Below are the code and all the weights of a small trained network. Each question names an input and a class and asks about switching units off, where a switched-off unit gives its printed mean instead of its output.

import numpy as np


def w(rows, s, z=0):
    codes = np.array(rows[::2]) - 128.0
    scale = np.full(codes.shape[1], s)
    scale[-1] = z or s
    return codes * scale


def norm(h):
    return h / np.sqrt((h * h).mean(-1, keepdims=True) + 1e-5)


def f(y):
    return np.maximum(y, 0)


def log_softmax(a):
    a = a - a.max(-1, keepdims=True)
    return a - np.log(np.exp(a).sum(-1, keepdims=True))


def net(x, mask):
    res = np.array(x, float).reshape(1, 3) / 4 @ E
    u = 0
    for l in range(2):
        y = f(norm(res) @ A[l][:, :-1].T + A[l][:, -1])
        res = res + np.where(mask[u : u + 9], y, B[l][:, -1]) @ B[l][:, :-1]
        u += 9
    return log_softmax(norm(res)[-1] @ U[:, :-1].T + U[:, -1])


A, B = {}, {}
E = w([
[196,177,3,75,195,76,62],'x0',
[137,18,126,57,210,150,153],'x1',
[133,126,125,130,124,128,135],'x2',
],0.0062)
A[0] = w([
[128,63,241,119,110,123,190,22],'L0N1',
[173,123,170,219,90,116,158,104],'L0N2',
[38,143,172,86,94,143,60,65],'L0N3',
[135,90,255,103,103,125,134,42],'L0N4',
[111,82,163,172,133,166,136,102],'L0N5',
[110,47,146,182,110,193,79,5],'L0N6',
[167,136,130,220,159,83,198,41],'L0N7',
[144,254,102,201,96,108,108,68],'L0N8',
[124,207,242,191,25,139,191,119],'L0N9',
],0.01,0.0028)
B[0] = w([
[66,186,120,97,130,168,211,195],'L0N1',
[165,98,169,134,118,133,44,177],'L0N2',
[176,114,180,140,90,136,84,152],'L0N3',
[75,162,96,131,137,136,221,182],'L0N4',
[63,172,135,87,116,131,120,168],'L0N5',
[80,142,101,116,132,114,186,157],'L0N6',
[178,111,114,88,77,237,97,137],'L0N7',
[62,236,135,79,90,97,211,200],'L0N8',
[252,37,127,141,138,147,3,247],'L0N9',
],0.011,0.015)
A[1] = w([
[155,89,103,147,188,104,124,129],'L1N1',
[79,196,154,189,77,23,137,51],'L1N2',
[58,146,132,162,125,146,171,41],'L1N3',
[60,115,129,204,126,165,197,10],'L1N4',
[158,47,91,100,141,91,130,83],'L1N5',
[128,192,118,204,80,75,153,57],'L1N6',
[210,33,161,211,153,128,9,115],'L1N7',
[178,44,98,123,249,117,104,52],'L1N8',
[35,101,154,180,125,124,182,68],'L1N9',
],0.014,0.0013)
B[1] = w([
[138,140,159,144,163,103,108,158],'L1N1',
[134,230,45,143,93,155,120,173],'L1N2',
[103,74,162,108,149,132,140,174],'L1N3',
[92,95,138,157,155,111,211,167],'L1N4',
[158,89,61,127,176,152,107,168],'L1N5',
[105,200,89,113,90,148,142,160],'L1N6',
[183,58,165,146,6,110,107,251],'L1N7',
[124,162,142,173,227,113,94,200],'L1N8',
[91,74,165,76,127,96,149,166],'L1N9',
],0.019,0.014)
U = w([
[198,71,155,151,44,134,74,255],'0',
[119,243,56,116,84,136,137,59],'1',
[55,75,154,101,153,130,215,197],'2',
[167,126,107,171,247,109,70,53],'3',
],0.012,0.00079)

Each question gives the input, the list of numbers given to net, and the class t.
The units are the neurons (one row each of A and B). Each row of codes is followed by its name. A weight is (code - 128) times the scale printed after its matrix; where a second scale follows, it is the last column's (A, B and U).
mask holds one flag per neuron, layer by layer. A switched-off neuron (its flag False) gives its mean, the last column of its row in B, instead of its output. The means were averaged over made-up inputs and are rounded, as every weight is.
A unit's drop is (log p(t) with every unit on - log p(t) with that unit switched off) / (log p(t) with every unit on - log p(t) with every unit switched off).
The circuit of an input: a set's keep is (log p(t) with only the set's units on - log p(t) with every unit switched off) / (log p(t) with every unit on - log p(t) with every unit switched off). Starting from the 12 units with the biggest drops (on a tie, the unit counted first), units are removed one at a time, each time the one whose removal leaves the highest keep (on an exact tie, the one counted first), for as long as the keep stays at least 0.8.
units of the circuit, in order: the units of the circuit, biggest drop first
top k neurons: the k neurons with the biggest drops, biggest first
top k neurons in layer l: the k neurons of layer l with the biggest drops, biggest first
drop of u: that unit's drop, to one decimal
input [3,0,4], class 1: units of the circuit, in order => (L0N9)
input [4,4,7], class 3: top 2 neurons => (L0N8 L0N9)
input [2,6,1], class 3: top 2 neurons => (L0N8 L0N9)
input [-7,1,-3], class 2: top 3 neurons => (L0N1 L0N4 L1N7)
input [3,1,-3], class 3: top 3 neurons in layer 0 => (L0N8 L0N1 L0N9)
input [1,2,-8], class 3: top 2 neurons => (L0N8 L0N1)
input [8,3,-3], class 3: top 2 neurons => (L0N9 L0N8)
input [-8,1,-8], class 2: top 2 neurons => (L0N1 L0N4)
input [7,2,1], class 3: top 2 neurons => (L0N8 L0N9)
input [6,3,8], class 3: top 2 neurons in layer 0 => (L0N8 L0N9)
input [5,6,-2], class 3: drop of L0N9 => 0.4
input [-1,5,-1], class 2: drop of L0N9 => 0.8
input [5,-7,-5], class 1: drop of L1N5 => 0.0
input [0,5,8], class 2: top neuron in layer 0 => (L0N9)
